Here is a tiny trained network, its code and every weight. The questions are about switching its units off for an input and a class, where a switched-off unit gives its printed mean instead of its output.

import numpy as np


def w(rows, s, z=0):
    codes = np.array(rows[::2]) - 128.0
    scale = np.full(codes.shape[1], s)
    scale[-1] = z or s
    return codes * scale


def f(y):
    return y / 2 * (1 + np.tanh(0.7978845608 * (y + 0.044715 * y**3)))


def log_softmax(a):
    a = a - a.max(-1, keepdims=True)
    return a - np.log(np.exp(a).sum(-1, keepdims=True))


def net(x, mask):
    res = np.array(x, float).reshape(1, 6) / 4 @ E
    y = f(res @ A[0][:, :-1].T + A[0][:, -1])
    res = res + np.where(mask, y, B[0][:, -1]) @ B[0][:, :-1]
    return log_softmax(res[-1] @ U[:, :-1].T + U[:, -1])


A, B = {}, {}
E = w([
[140,198,226],'x0',
[127,128,129],'x1',
[129,129,128],'x2',
[214,229,45],'x3',
[128,128,129],'x4',
[255,44,189],'x5',
],0.0076)
A[0] = w([
[227,70,159,72],'n1',
[97,36,74,140],'n2',
[192,202,88,32],'n3',
[89,92,163,37],'n4',
[74,173,81,87],'n5',
[83,86,164,33],'n6',
[132,59,30,17],'n7',
[175,183,74,150],'n8',
[130,213,250,55],'n9',
[60,141,92,109],'n10',
[25,91,226,133],'n11',
[168,171,101,2],'n12',
[69,73,172,18],'n13',
[154,154,105,162],'n14',
[141,146,115,95],'n15',
[38,192,145,61],'n16',
],0.013,0.0033)
B[0] = w([
[45,20,163,254],'n1',
[178,175,110,202],'n2',
[88,194,128,228],'n3',
[102,150,98,148],'n4',
[117,56,151,205],'n5',
[107,164,126,154],'n6',
[236,122,136,196],'n7',
[103,204,122,237],'n8',
[250,94,76,210],'n9',
[122,58,144,190],'n10',
[112,226,118,223],'n11',
[97,167,139,167],'n12',
[98,174,122,170],'n13',
[117,158,118,175],'n14',
[116,159,146,138],'n15',
[115,33,171,203],'n16',
],0.024,0.0077)
U = w([
[69,253,129,121],'0',
[72,123,184,6],'1',
[207,193,117,254],'2',
],0.013,0.0015)

Each question gives the input, the list of numbers given to net, and the class t.
The units are the neurons (one row each of A and B). Each row of codes is followed by its name. A weight is (code - 128) times the scale printed after its matrix; where a second scale follows, it is the last column's (A, B and U).
mask holds one flag per neuron, in row order. A switched-off neuron (its flag False) gives its mean, the last column of its row in B, instead of its output. The means were averaged over made-up inputs and are rounded, as every weight is.
A unit's drop is (log p(t) with every unit on - log p(t) with that unit switched off) / (log p(t) with every unit on - log p(t) with every unit switched off).
The circuit of an input: a set's keep is (log p(t) with only the set's units on - log p(t) with every unit switched off) / (log p(t) with every unit on - log p(t) with every unit switched off). Starting from the 12 units with the biggest drops (on a tie, the unit counted first), units are removed one at a time, each time the one whose removal leaves the highest keep (on an exact tie, the one counted first), for as long as the keep stays at least 0.8.
circuit, biggest first: the units of the circuit, biggest drop first
most important unit: the unit with the biggest drop
k most important neurons: the k neurons with the biggest drops, biggest first
drop when u is switched off: that unit's drop, to one decimal
input [8,-8,-4,-3,7,0], class 2: most important unit => n9
input [8,5,0,-7,1,4], class 2: 3 most important neurons => [n9 n3 n8]
input [3,-7,3,2,-1,-1], class 2: circuit, biggest first => [n1 n11]
input [-2,-8,-1,2,3,-3], class 1: 2 most important neurons => [n9 n11]
input [2,-2,6,6,7,-7], class 1: 2 most important neurons => [n16 n5]
input [-6,2,-1,4,5,-7], class 1: 4 most important neurons => [n5 n10 n9 n16]
input [-6,2,-1,1,-5,-4], class 2: 2 most important neurons => [n1 n7]
input [-5,7,6,-6,-6,-2], class 0: 3 most important neurons => [n11 n9 n13]
input [-7,7,0,-3,-8,-5], class 2: 2 most important neurons => [n2 n1]
input [7,6,1,7,-6,7], class 0: 3 most important neurons => [n3 n8 n1]
input [5,8,8,4,2,6], class 1: 4 most important neurons => [n1 n7 n2 n11]
input [2,0,5,4,6,-5], class 1: 3 most important neurons => [n16 n5 n11]
input [4,-7,-2,-6,-5,1], class 0: drop when n11 is switched off => 0.4
input [-4,6,6,4,4,7], class 1: drop when n1 is switched off => 1.8
input [3,5,7,-7,-1,5], class 0: most important unit => n11
input [-6,-5,7,-7,-3,-2], class 0: drop when n11 is switched off => 0.5
